Below are the code and all the weights of a small trained network. Each question names an input and a class and asks about switching units off, where a switched-off unit gives its printed mean instead of its output.

import numpy as np


def w(rows, s, z=0):
    codes = np.array(rows[::2]) - 128.0
    scale = np.full(codes.shape[1], s)
    scale[-1] = z or s
    return codes * scale


def f(y):
    return y / 2 * (1 + np.tanh(0.7978845608 * (y + 0.044715 * y**3)))


def log_softmax(a):
    a = a - a.max(-1, keepdims=True)
    return a - np.log(np.exp(a).sum(-1, keepdims=True))


def net(x, mask):
    res = np.array(x, float).reshape(1, 4) / 4 @ E
    y = f(res @ A[0][:, :-1].T + A[0][:, -1])
    res = res + np.where(mask, y, B[0][:, -1]) @ B[0][:, :-1]
    return log_softmax(res[-1] @ U[:, :-1].T + U[:, -1])


A, B = {}, {}
E = w([
[121,135,135,142,124],'x0',
[87,125,161,136,236],'x1',
[240,153,138,251,133],'x2',
[148,53,178,110,116],'x3',
],0.013)
A[0] = w([
[167,128,143,205,131,251],'n1',
[205,92,222,132,38,11],'n2',
[91,140,145,88,206,66],'n3',
[32,162,84,93,146,240],'n4',
[211,118,143,155,130,230],'n5',
[79,68,174,61,78,162],'n6',
[160,117,254,114,249,31],'n7',
[195,65,191,147,82,59],'n8',
],0.0095,0.0032)
B[0] = w([
[57,154,63,130,114,221],'n1',
[108,35,164,139,169,190],'n2',
[91,51,183,160,254,190],'n3',
[181,140,147,156,235,254],'n4',
[60,95,94,92,99,209],'n5',
[131,228,62,100,53,230],'n6',
[106,237,29,99,74,208],'n7',
[100,68,113,175,124,182],'n8',
],0.0099,0.01)
U = w([
[179,205,73,117,103,219],'0',
[98,139,72,100,24,135],'1',
[121,2,165,154,183,3],'2',
],0.0099,0.0037)

Each question gives the input, the list of numbers given to net, and the class t.
The units are the neurons (one row each of A and B). Each row of codes is followed by its name. A weight is (code - 128) times the scale printed after its matrix; where a second scale follows, it is the last column's (A, B and U).
mask holds one flag per neuron, in row order. A switched-off neuron (its flag False) gives its mean, the last column of its row in B, instead of its output. The means were averaged over made-up inputs and are rounded, as every weight is.
A unit's drop is (log p(t) with every unit on - log p(t) with that unit switched off) / (log p(t) with every unit on - log p(t) with every unit switched off).
The circuit of an input: a set's keep is (log p(t) with only the set's units on - log p(t) with every unit switched off) / (log p(t) with every unit on - log p(t) with every unit switched off). Starting from all 8 units, units are removed one at a time, each time the one whose removal leaves the highest keep (on an exact tie, the one counted first), for as long as the keep stays at least 0.8.
circuit, biggest first: the units of the circuit, biggest drop first
most important unit: the unit with the biggest drop
top k neurons: the k neurons with the biggest drops, biggest first
drop when u is switched off: that unit's drop, to one decimal
input [-4,-5,4,6], class 2: most important unit -> n2
input [-1,3,-6,1], class 0: top 3 neurons -> n6; n2; n8
input [1,6,3,4], class 1: circuit, biggest first -> n7; n4
input [-2,-6,6,-8], class 1: circuit, biggest first -> n4; n5
input [8,-8,4,-6], class 1: circuit, biggest first -> n4; n5
input [3,-1,5,5], class 2: top 2 neurons -> n2; n6
input [2,0,-8,0], class 0: circuit, biggest first -> n6; n4
input [-4,1,8,7], class 1: top 2 neurons -> n7; n1
input [0,5,3,3], class 1: circuit, biggest first -> n4; n7
input [-7,-6,-5,-5], class 0: circuit, biggest first -> n4; n5
input [0,8,-8,1], class 0: top 2 neurons -> n6; n7
input [-3,8,-8,5], class 0: top 3 neurons -> n6; n7; n4
input [1,-4,7,1], class 2: top 4 neurons -> n2; n6; n7; n8
input [-7,-1,5,3], class 2: most important unit -> n6
input [-3,-1,3,5], class 2: top 2 neurons -> n2; n6
input [3,6,-4,5], class 0: top 2 neurons -> n7; n6
input [-6,6,-5,8], class 0: top 2 neurons -> n7; n6
input [0,-8,-5,-7], class 0: drop when n4 is switched off -> 0.3
input [-7,5,4,6], class 1: drop when n7 is switched off -> 0.8
input [0,-7,-7,-6], class 0: circuit, biggest first -> n4
input [-8,4,4,8], class 1: drop when n7 is switched off -> 1.1
input [-4,3,1,3], class 1: drop when n7 is switched off -> 0.2
